Each row has a hidden stage along a path, written after it and counted from one end. A new block has a new path.
[10, -35, 279, 188, 9, 332, -31, 35, 13, 204, 73, 84, -25, -28, -65, -95, 228, 101, 186, -2, 82, -130, -60, -32, -133, 15, -176, 161, -89, 147, 111, 149, -97, 46, 123, 110, -35, -141, 4, 434, -85, 8, -54, -178, -381, -108, 145, 72, -26, 13, 74, -180, -166]
28
[146, 136, -58, 5, 21, -442, 2, 164, 83, -175, 125, -49, -40, 25, 253, -82, -173, -182, -16, -248, -151, -190, 61, 35, 204, -246, 119, -110, 124, 99, 181, -100, -132, 60, 22, 90, -185, 118, 67, 6, 145, 130, -19, 43, -95, -66, -114, 313, -93, -59, -30, -16, -29]
21
[45, 131, -126, -13, -38, -490, 33, 244, -182, -75, 36, 67, -24, -23, 122, 226, -422, -88, 179, -137, -184, -151, 62, 52, 355, -162, -36, 138, -216, 227, -22, 28, -36, -140, 88, -139, 116, 57, -47, 95, 229, -215, 38, 96, 68, 231, -262, 16, -39, 12, -111, -278, -213]
30
[132, -117, 59, 179, -128, -76, -191, 169, 68, -66, 22, -162, -44, 125, 120, 301, -38, -136, -216, -105, -227, 143, -76, -75, 153, 50, 141, 60, -208, -171, -37, -42, -189, -64, 57, 74, 106, 26, -233, -227, -236, 109, 68, 50, -51, 204, -96, -126, -238, -72, -102, -322, -130]
4
[-368, 54, 264, -60, 36, -336, -5, 94, 105, 106, 38, -19, -103, -224, 171, 169, -21, -55, 402, -164, -190, -18, 147, 155, 70, 25, -110, 206, -73, 229, 131, 177, 85, 62, 117, 50, 154, -33, -108, -40, 121, -205, -80, -40, -396, -24, -160, 285, 372, -154, 27, 0, 36]
26
[131, 85, -87, 52, -73, -209, -152, 86, 259, -317, 104, -184, 2, -125, 19, 55, -270, 33, -166, -187, 13, -240, 50, 114, 351, -20, 57, -139, -34, -306, 194, -16, -140, 301, 139, 159, -271, 44, -105, -238, 44, -213, -65, -5, -386, 89, 61, 22, -194, 81, -141, 174, 126]
22
[-51, 122, 170, 122, 1, -152, -5, 215, 294, -175, 76, -101, 90, -300, -21, 136, -122, 29, 77, -255, 94, -165, 34, 119, 283, 5, -78, -88, -100, -152, 288, 242, -280, 400, 367, 70, -281, 40, -251, -139, 146, -201, -43, -202, -764, 76, 147, -51, -193, -223, -195, 78, 287]
17
[-121, -190, 241, 22, 36, -61, -19, 175, 323, -11, -68, 51, 133, -162, 15, 236, 88, -96, 271, -82, 167, 16, -91, -45, 143, 234, -203, 121, -151, -111, 134, 228, -104, 180, 280, -15, -66, -50, -336, -170, 7, -233, 97, -263, -387, 87, 8, 44, -52, -344, 11, -100, 150]
5
[-120, 20, -37, -78, -10, -93, 126, 183, 62, 5, 93, 19, 51, -208, -126, -59, -327, -138, 96, -50, 142, -229, -9, 96, 302, -27, -84, 89, -185, -213, -11, 123, 90, -31, -121, -210, -259, 2, -34, 205, 111, -185, 25, -2, -250, -60, -201, 24, -125, 139, -133, -80, 175]
29
[107, -158, 129, 327, -83, 496, 95, -161, -123, 161, 94, 229, 12, 99, -95, -508, 270, 7, -86, 125, 315, -366, 29, 3, -224, -184, -187, 230, 320, 198, -127, 101, -80, 202, -40, -158, -253, -88, 187, 717, -167, 269, -54, 74, 25, -284, 249, 148, -237, 329, 226, -89, -243]
18
[252, -233, 172, 129, -49, -10, -136, -7, 407, -236, -117, -139, -8, -15, 130, 290, 174, 36, -63, -28, 56, 92, -15, -158, 107, 160, 68, -108, 62, -286, 128, -6, -153, 146, 247, 228, -66, 26, -154, -374, -289, -16, 7, -168, -541, 123, 194, -17, -369, -262, 81, -108, 62]
11
[-7, 173, -414, -118, -136, -617, 106, 126, -213, -97, 27, -94, -155, -64, 163, 532, -410, -221, -40, -27, -148, -71, 157, 224, 224, 17, 186, 88, -317, 175, -369, -88, 309, -690, -340, -210, 48, -228, 336, 13, 159, -86, 303, 665, 281, 326, -172, 175, -108, 310, -124, -212, -306]
31
[132, -268, 230, 268, 60, 207, 141, -50, 202, 78, -213, 194, 99, -133, 2, 355, 159, -72, 252, 222, 285, 138, -97, -154, -61, 34, -142, 166, 45, -7, -147, 221, 27, -210, 241, -244, -71, -30, -1, 69, -358, -89, 142, -97, -580, 89, 172, -158, -537, -196, 127, -441, -16]
2
[-74, 146, 34, 155, 14, -370, -32, 28, 7, -44, -70, 136, -161, 41, 121, 109, -114, -20, 143, -76, -162, -128, 61, 231, 22, -63, -118, 206, -17, 430, -69, 142, -35, -192, 170, -47, 111, -177, -71, 42, 141, -90, 95, 290, 56, 175, 28, 424, 111, 6, 110, 57, -407]
5
[-513, 296, 298, -275, -173, -324, 141, 204, 44, 64, 217, 46, 50, -307, -23, -340, 28, -41, 444, -174, 118, -162, 358, 345, 125, -65, -297, 207, 155, 440, 50, 319, -67, 394, 180, -133, -22, -96, -157, 414, 309, -41, -130, -109, -320, -125, -74, 348, 506, -18, 108, 206, 86]
34
[117, -369, -4, 153, 94, -49, -325, -102, 262, 80, -1, -115, 61, -26, 332, 454, 169, -100, -56, -41, 15, -30, -97, -245, -54, 201, 233, 21, -68, -223, 189, -262, 178, 66, -49, 371, -43, -107, 148, -400, -357, -184, 121, -12, -192, -12, -6, 42, -80, -142, -41, -197, -28]
26
[56, -92, -85, 135, -163, 90, -98, 7, -227, 89, 246, -223, -180, 178, 227, 226, 54, -320, -134, -65, -356, 105, 9, 32, -50, -119, 184, 128, -109, -62, -207, -100, 98, -272, -321, 7, 126, 96, 229, 87, -221, 235, -21, 325, 234, -55, -202, -3, -33, 388, -44, -385, -120]
21
[27, -96, 57, 293, 116, -211, -226, -69, 15, 55, -36, 53, -123, 74, 342, 515, 112, -37, 256, -116, -264, -34, -47, 7, -107, 31, -31, 186, -103, 339, 109, 45, 24, -82, 247, 230, 246, -85, 40, -233, -8, -259, 63, 148, -22, 165, 47, 246, 154, -124, 53, -155, -325]
14
[66, -283, 44, 41, 71, -129, -106, 79, 195, 9, -55, -6, 97, -104, 186, 451, 64, -59, 190, -66, 96, -65, -82, -194, 109, 229, -18, 65, -197, -115, 161, -32, 65, 53, 107, 157, -16, -66, -24, -220, -49, -290, 127, -149, -240, 107, -7, -10, -103, -250, -29, -234, 23]
24
[-211, 50, -3, -69, -234, 91, 14, 64, -137, 141, 322, -59, 62, -72, -26, -271, -8, -231, -16, -15, 113, -134, 171, 169, 51, -135, -18, 184, 91, 31, -186, 47, 83, 147, -229, -178, -137, -27, 129, 436, -102, 137, -53, 151, 75, -199, -168, 34, 117, 405, -15, -112, 39]
34
[73, -386, 292, 236, 16, 221, -146, -102, 200, 93, -162, 16, -32, 28, 178, 629, 367, -55, 327, 135, -47, 325, -119, -186, -150, 231, -121, 222, -99, -17, -61, 153, 51, -154, 273, 90, 298, -23, -108, -265, -408, -199, 58, -130, -363, 173, 96, -104, -135, -225, 179, -438, -112]
5
[-432, 116, -132, -155, -39, -692, 64, 89, 31, -31, 153, -76, -107, -131, 310, 80, -205, -435, 86, -237, -191, -128, 224, 364, 127, -71, 84, 154, 77, 208, -117, 38, 228, -78, -249, -165, -69, -50, 84, -157, 251, 21, 118, 492, 267, -69, -306, 585, 385, 126, -20, 200, 53]
12
[-308, -30, 210, -30, -105, 161, -107, 105, 301, -14, 221, -121, 72, -156, -119, -201, -21, -222, 75, -100, 71, -10, -26, 216, 168, 48, -181, 128, 4, -349, 54, 241, -63, 369, 57, -76, -209, 77, -329, -57, -97, -127, -120, -144, -303, -171, -145, 71, 154, 138, -35, 150, 345]
2
[-79, -326, -41, 28, -37, -12, -117, -68, 10, 185, 119, -18, 102, -30, 283, 254, 225, -266, 73, 4, 125, -67, 28, -104, -115, 124, 65, 198, 31, 21, -59, -138, 246, 53, -196, 50, -25, -111, 241, -2, -203, -50, 137, 125, 173, -102, -77, 99, 84, 81, 55, -237, -47]
26
[83, -271, -215, 3, -109, -394, 91, 9, -138, -57, -142, 11, -5, -77, 261, 768, -156, -175, 145, 101, 2, 61, 124, -96, 186, 122, 65, 210, -181, 80, -329, -54, 283, -381, -89, -239, 217, -43, 200, -175, -83, -246, 235, 325, 125, 356, -113, -158, -268, 26, 11, -496, -185]
25
[196, -23, 89, -149, -48, -178, -33, 230, 238, -194, -41, 75, 124, -51, -63, -68, -38, 167, 184, -86, 258, -240, -4, -122, 296, 165, -195, -50, -101, -6, 238, 32, -207, 236, 285, 163, -125, -112, -213, 121, 178, -202, 30, -370, -271, 133, 95, 105, -115, -254, 80, -5, -96]
32
[223, -202, 182, 48, -112, 20, -4, 95, 151, -150, -172, 117, -1, 127, -57, 37, 51, 60, 116, 99, 87, 37, -53, -141, 163, 107, -221, 137, -17, -4, -81, 103, -185, -33, 251, -76, 113, -5, -299, 65, -130, -31, 30, -199, -90, 198, 51, -4, -278, -149, 225, -238, -241]
1
[557, -266, -60, 274, 1, -14, -188, -51, -24, -38, -213, 208, 35, 234, 90, 107, -14, 261, -155, 145, 150, -255, -77, -383, 68, 8, 80, 69, -4, 141, 28, -265, -95, -75, 161, 195, 61, -165, 80, 154, -280, -54, 116, -60, 42, 219, 149, -69, -484, -108, 126, -387, -600]
33
[555, -594, 55, 132, -54, 269, -407, -115, 243, -84, -102, -178, -1, 271, 250, 460, 257, 44, -131, 134, -75, 202, -191, -557, 48, 234, 215, -42, -80, -493, 109, -372, 37, -15, 19, 459, 205, 98, 7, -410, -656, -90, -31, -301, -139, 112, -32, -289, -387, -132, 123, -534, -156]
29
[206, 35, 197, 242, -31, 301, -27, 65, 66, -52, 149, -73, -120, 98, -31, -199, 63, -31, -26, -97, -141, -64, -90, -1, 37, -214, -47, -34, 35, -130, 126, 120, -254, 78, 110, 91, -138, 174, -56, 243, -122, 185, -195, -148, -408, -157, 50, 29, -250, 116, 14, -156, 21]
17
[-12, -106, 87, 251, 95, 286, -165, 7, -138, 395, 107, 142, -23, 88, 25, 21, 158, -15, 108, 18, 5, -202, -175, -86, -222, 38, -35, 255, -248, 212, 46, -10, 94, -190, -100, 157, 17, -266, 163, 422, -132, -39, 96, 48, 47, -117, -24, 146, 90, 123, -16, -291, -357]
33
[129, -361, 298, 312, 119, 313, -71, -9, 401, 80, -155, 86, 231, -208, 24, 516, 239, -45, 247, 122, 325, 167, -216, -251, -25, 183, -116, 84, -77, -254, 106, 198, -60, 89, 399, 1, -133, -12, -151, -228, -428, -288, 123, -343, -810, 94, 209, -322, -497, -373, -9, -406, 184]
2
[-208, 4, 373, -51, -155, 136, -84, -16, 206, 76, 176, -139, -23, -147, 93, -91, 455, 26, 211, -87, 78, 35, 195, 113, -168, 118, -130, 89, 166, 146, 122, 130, -66, 335, 131, 227, 2, -135, -9, 176, -118, 102, -127, -166, -478, -159, 201, 221, 271, -26, 185, 83, 40]
27
[107, -93, 87, 9, -95, -62, 101, 1, -86, -67, -4, 85, -115, 79, 41, -194, -186, -57, 138, 68, -115, -75, 106, -45, 211, -262, -99, 172, 175, 34, -116, 29, 16, -25, -13, -199, 102, 240, -18, 265, -108, 23, -200, -50, -70, -67, -238, 40, -137, 169, 174, -262, -109]
26
[282, -37, -225, 92, 54, -158, -248, 17, 58, -46, 104, 92, 96, 115, 102, -76, -233, -39, -71, -30, 93, -353, -95, -120, 184, -130, 116, -25, 14, -32, 137, -224, 43, 60, -4, 188, -204, -47, 148, 50, -94, -191, 56, 32, 129, -30, -128, 136, -130, 132, -55, -88, -219]
37
[286, -278, 164, 155, 117, -55, -82, 37, 251, -30, -134, -11, 35, -51, 185, 300, -52, -4, 87, 8, -33, 53, -100, -346, 173, -48, 136, -40, -14, -255, 205, -111, -23, -5, 160, 150, -18, 176, -37, -221, -343, -119, -48, -304, -618, 18, -98, -168, -429, -312, -22, -426, 74]
27
[-268, -150, -98, 11, 43, -383, 38, 70, -99, 227, 85, 97, 85, -136, 271, 132, -104, -316, 75, -106, 55, -244, 90, 28, 33, -24, 86, 259, -22, 206, -58, -83, 248, -14, -245, -154, -89, -119, 185, 96, 66, -50, 189, 273, 234, -96, -249, 243, 141, 22, -71, -161, -59]
25
[-140, -112, -7, 35, -99, 141, 160, -52, -121, 67, 161, 84, -96, 91, 9, -257, -73, -404, 120, 85, -45, -41, 23, 174, 27, -242, -151, 277, 188, -28, -325, 172, 171, -144, -259, -410, -66, 188, 83, 339, -101, 129, -82, 243, 263, -248, -294, 216, 12, 449, 157, -160, 40]
9
[-187, 62, 222, -90, -75, -106, -53, 301, 130, -14, 111, -170, -63, -142, -24, 171, 15, 19, 192, -252, -133, -36, 3, 90, 193, 229, -138, 56, -392, -70, 204, 190, -161, 112, 126, 173, 48, -89, -290, -3, 225, -132, -27, -194, -370, 95, -38, 80, 187, -156, -106, -24, 82]
24
[85, -132, 45, 121, 42, 31, 252, 46, 99, -51, -111, 158, 54, -200, -90, 117, -126, -26, 190, 77, 292, -202, -13, -33, 173, -20, -171, 87, -31, -82, -61, 214, 33, -72, 99, -273, -242, 14, 40, 215, 26, -169, 69, -40, -456, 24, 91, -48, -448, -23, 21, -206, 94]
20
[106, -86, -116, 287, 23, 114, -75, -38, -163, 116, 2, 153, -189, 274, -60, -176, -311, -177, -181, 112, -212, -170, -197, 52, 48, -212, 7, 278, -109, -32, -253, -33, 108, -443, -261, -215, 2, -8, 18, 264, -199, 53, 43, 351, 394, -44, -279, 181, -179, 425, 29, -225, -396]
1
[260, -193, 195, 397, 113, 496, -71, -121, 196, 93, 6, 35, -82, 79, -38, -178, 196, 27, -145, 50, 81, -168, -199, -144, -156, -91, 39, -12, 83, -230, 134, 14, -82, -12, -2, 162, -288, -6, 102, 217, -350, 168, -63, -90, -485, -253, 188, 91, -418, 74, 54, -146, -37]
16
[70, 98, 138, 94, -320, 162, -67, 77, 64, -251, 140, -161, -104, 73, -138, -167, 24, 37, -152, -62, -56, -4, 121, 215, 174, -38, -153, 53, 52, -105, -114, 210, -318, 250, 190, -40, -10, 52, -278, 124, -72, 125, -159, 18, -175, 112, 142, -34, -130, 251, 80, 45, -68]
8
[235, -422, 143, 329, 16, 120, -155, -137, 224, -33, -176, 21, 57, -19, 188, 458, 227, 58, -1, 79, 136, 12, -43, -263, -25, 149, 38, 86, 52, -127, 48, -16, -32, 151, 258, 142, 31, -15, -28, -284, -389, -153, 63, -94, -405, 143, 217, -171, -400, -229, 80, -310, -76]
14
[493, -397, -85, 364, 51, 503, -83, -10, 161, -29, -52, 78, 117, 178, -107, 61, 0, -125, -289, 150, 271, -126, -367, -307, 71, 32, 43, -9, -114, -522, -43, -68, -77, -118, -51, -39, -345, 29, 10, 71, -408, 25, 144, -77, -97, -23, 80, -232, -759, 102, -46, -398, -37]
7
[391, -123, 162, 21, -205, 87, 13, 147, 277, -394, -85, -121, -50, 123, -109, -71, -42, 51, -139, 10, 16, 94, -18, -130, 346, 5, -67, -124, 52, -398, -4, 78, -349, 111, 232, -3, -63, 211, -352, -77, -198, 142, -125, -281, -405, 147, 65, -146, -539, -93, 121, -180, 50]
8
[468, -312, -151, 321, 289, -81, -266, 20, 284, 99, -153, 126, 238, -29, 205, 447, -35, 39, -166, 13, 317, -279, -303, -461, 29, 138, 317, -129, -206, -187, 310, -346, 66, -121, 68, 368, -339, -259, 233, -215, -324, -229, 346, -97, -345, 88, 128, -66, -589, -359, -195, -362, -194]
34
[184, -192, 75, 270, -35, 195, -304, 47, 83, 1, 54, -88, 33, 28, 45, 291, 73, 130, -75, -94, -18, -134, -124, -141, 80, 161, -13, 73, -264, -168, 198, -26, -163, 245, 207, 301, 20, -78, -133, -107, -149, -239, -9, -153, -238, 147, 130, -199, -146, -36, -106, -196, -137]
24
[-205, 234, -12, -139, -354, -380, -41, 168, -24, -268, 162, -141, -110, 19, 21, -20, -105, -106, 3, -171, -150, -23, 268, 409, 241, 34, -182, 161, -4, 216, -204, 195, -176, 155, 115, -128, 133, -77, -270, 8, 238, 12, -15, 269, 249, 244, -18, 251, 273, 228, 90, 199, -182]
5
[-105, -274, 144, 155, 106, -6, -75, -71, 344, 118, -37, 10, 46, -96, 172, 55, 184, -217, -65, -17, 155, -61, -58, -61, -112, 100, 121, 76, 130, -159, 64, -32, 121, 47, -89, 67, -247, -120, 32, -167, -296, 81, 136, 65, -284, -190, 11, 281, -121, -148, 41, -20, 102]
8
[56, 141, 27, 163, 17, 8, -32, 102, 8, 94, 92, -56, -55, -118, -13, 207, -160, -27, 37, -30, -65, -46, -38, 48, 78, -103, 104, 16, -223, -20, 10, 60, 26, -263, -5, 34, -101, -81, 129, 159, -136, -61, 34, 93, -485, 36, -33, -56, -228, 101, -173, -270, -61]
34
[-233, 118, -182, 70, -118, 238, -202, 41, -253, 244, 500, -222, -141, 103, 98, 89, 143, -356, -29, -186, -236, -128, -85, 329, -214, 57, -4, 191, -336, 56, -109, 22, 181, -206, -422, 129, -58, -218, 309, 305, 107, 45, 76, 453, 485, -169, -101, 296, 447, 641, -128, -5, -143]
24
[66, -98, -110, 109, -148, 256, -342, -52, 2, 86, 407, -292, -60, 207, 207, -136, 280, -264, -373, -163, -122, -132, -50, 45, -184, 25, 225, -6, 14, -194, 50, -267, 30, 136, -373, 357, -187, -109, 257, 82, -235, 295, 1, 233, 330, -266, -7, 236, 150, 431, -34, 20, -95]
23
[-13, -102, 156, -79, -52, -166, 59, 109, 168, -110, -80, 90, -66, 71, 19, -87, -27, -120, 200, 0, -24, 11, -3, 18, 161, 32, -195, 146, 43, 31, -60, 131, -52, -69, 90, -120, 57, 34, -243, 43, 15, 1, 0, -79, -8, 32, -135, 281, -6, -87, 211, -64, -98]
4
[138, -1, -136, 28, -152, -43, -326, 15, 98, -104, 237, -335, -93, 83, 177, 203, -2, -113, -276, -134, -194, -14, 6, 44, 74, 68, 248, -81, -135, -264, 48, -228, 34, -15, -184, 338, -54, -75, 131, -204, -211, 26, 4, 186, -1, 31, -41, 65, 1, 268, -103, -39, -82]
28
[-86, 3, 244, 210, -53, -109, -219, 30, -15, 1, -117, 56, -317, 214, -14, -48, -109, 174, 27, -63, -427, -58, -10, 124, 80, 22, -150, 311, -172, 219, -9, 134, -155, -80, 187, 111, 391, -89, -410, -8, -17, -81, -117, 84, 66, 185, -112, 290, 233, 15, 137, 7, -491]
5
[-160, -349, 66, 235, 129, -112, -203, -121, 258, 82, -161, 205, 125, -125, 93, 224, -98, -46, 113, 56, 193, -205, -77, -34, 84, 145, -113, 309, 12, -56, 43, 68, 146, 241, 193, -49, -40, -118, -201, -309, -187, -478, 115, 27, -92, 72, -54, 99, 6, -128, 31, 8, -68]
4
[-14, 43, 35, 112, -19, -125, 103, 113, 118, -148, 23, 153, 160, -241, -78, -27, -144, 63, 181, -109, 337, -384, 78, 124, 251, -29, -277, 81, 33, 93, 122, 261, -180, 414, 349, -148, -290, -37, -127, 172, 262, -306, 15, -106, -362, 79, 198, 21, -178, -53, -29, 95, 68]
19
